Here is a tiny trained network, its code and every weight. The questions are about switching its units off for an input and a class, where a switched-off unit gives its printed mean instead of its output.

import numpy as np


def w(rows, s, z=0):
    codes = np.array(rows[::2]) - 128.0
    scale = np.full(codes.shape[1], s)
    scale[-1] = z or s
    return codes * scale


def norm(h):
    return h / np.sqrt((h * h).mean(-1, keepdims=True) + 1e-5)


def f(y):
    return np.maximum(y, 0)


def log_softmax(a):
    a = a - a.max(-1, keepdims=True)
    return a - np.log(np.exp(a).sum(-1, keepdims=True))


def net(x, mask):
    res = np.array(x, float).reshape(1, 2) / 4 @ E
    u = 0
    for l in range(4):
        y = f(norm(res) @ A[l][:, :-1].T + A[l][:, -1])
        res = res + np.where(mask[u : u + 5], y, B[l][:, -1]) @ B[l][:, :-1]
        u += 5
    return log_softmax(norm(res)[-1] @ U[:, :-1].T + U[:, -1])


A, B = {}, {}
E = w([
[231,207,172],'x0',
[120,68,254],'x1',
],0.0067)
A[0] = w([
[103,35,118,103],'L0N1',
[137,129,2,90],'L0N2',
[5,43,95,4],'L0N3',
[72,75,97,83],'L0N4',
[130,145,186,47],'L0N5',
],0.0082,0.002)
B[0] = w([
[122,67,184,203],'L0N1',
[133,92,73,244],'L0N2',
[77,122,206,254],'L0N3',
[43,189,144,201],'L0N4',
[151,112,2,159],'L0N5',
],0.0083,0.0047)
A[1] = w([
[115,45,210,3],'L1N1',
[170,67,121,133],'L1N2',
[161,147,87,56],'L1N3',
[255,116,221,104],'L1N4',
[81,127,227,69],'L1N5',
],0.0097,0.0022)
B[1] = w([
[88,126,143,240],'L1N1',
[44,254,140,155],'L1N2',
[196,146,81,176],'L1N3',
[175,146,90,253],'L1N4',
[93,177,76,242],'L1N5',
],0.0097,0.0047)
A[2] = w([
[42,63,58,146],'L2N1',
[162,71,94,129],'L2N2',
[249,119,100,68],'L2N3',
[130,115,133,7],'L2N4',
[191,118,165,37],'L2N5',
],0.011,0.0018)
B[2] = w([
[254,57,160,254],'L2N1',
[168,141,158,151],'L2N2',
[81,171,196,232],'L2N3',
[176,153,119,128],'L2N4',
[58,155,113,149],'L2N5',
],0.0096,0.0063)
A[3] = w([
[171,161,119,162],'L3N1',
[151,140,108,255],'L3N2',
[5,116,131,163],'L3N3',
[160,126,159,51],'L3N4',
[66,141,160,100],'L3N5',
],0.022,0.0042)
B[3] = w([
[95,203,170,230],'L3N1',
[107,149,193,215],'L3N2',
[61,161,16,255],'L3N3',
[175,96,96,140],'L3N4',
[116,100,7,206],'L3N5',
],0.013,0.0086)
U = w([
[56,132,24,209],'0',
[171,6,151,74],'1',
[240,133,144,2],'2',
[120,248,207,232],'3',
],0.017,0.0048)

Each question gives the input, the list of numbers given to net, and the class t.
The units are the neurons (one row each of A and B). Each row of codes is followed by its name. A weight is (code - 128) times the scale printed after its matrix; where a second scale follows, it is the last column's (A, B and U).
mask holds one flag per neuron, layer by layer. A switched-off neuron (its flag False) gives its mean, the last column of its row in B, instead of its output. The means were averaged over made-up inputs and are rounded, as every weight is.
A unit's drop is (log p(t) with every unit on - log p(t) with that unit switched off) / (log p(t) with every unit on - log p(t) with every unit switched off).
The circuit of an input: a set's keep is (log p(t) with only the set's units on - log p(t) with every unit switched off) / (log p(t) with every unit on - log p(t) with every unit switched off). Starting from the 12 units with the biggest drops (on a tie, the unit counted first), units are removed one at a time, each time the one whose removal leaves the highest keep (on an exact tie, the one counted first), for as long as the keep stays at least 0.8.
units of the circuit, in order: the units of the circuit, biggest drop first
k most important neurons: the k neurons with the biggest drops, biggest first
drop of u: that unit's drop, to one decimal
input [-6,-4], class 1: units of the circuit, in order -> (L2N1 L3N3)
input [-1,-1], class 1: 3 most important neurons -> (L2N1 L0N2 L3N3)
input [-6,-7], class 1: 2 most important neurons -> (L2N1 L3N3)
input [-3,-5], class 1: 3 most important neurons -> (L2N1 L3N3 L1N4)
input [-8,-7], class 1: 2 most important neurons -> (L2N1 L3N3)
input [-4,-8], class 2: 4 most important neurons -> (L2N1 L3N3 L3N5 L0N2)
input [-1,-3], class 2: 2 most important neurons -> (L2N1 L1N4)
input [-5,-5], class 1: 2 most important neurons -> (L2N1 L3N3)
input [-1,-4], class 3: most important neuron -> (L0N3)
input [-1,-5], class 3: 2 most important neurons -> (L0N3 L3N3)
input [1,7], class 0: 2 most important neurons -> (L2N1 L1N1)
input [-2,-3], class 1: drop of L2N1 -> 0.3
input [1,-8], class 3: drop of L3N3 -> 0.1
input [-7,-5], class 1: drop of L2N1 -> 0.9
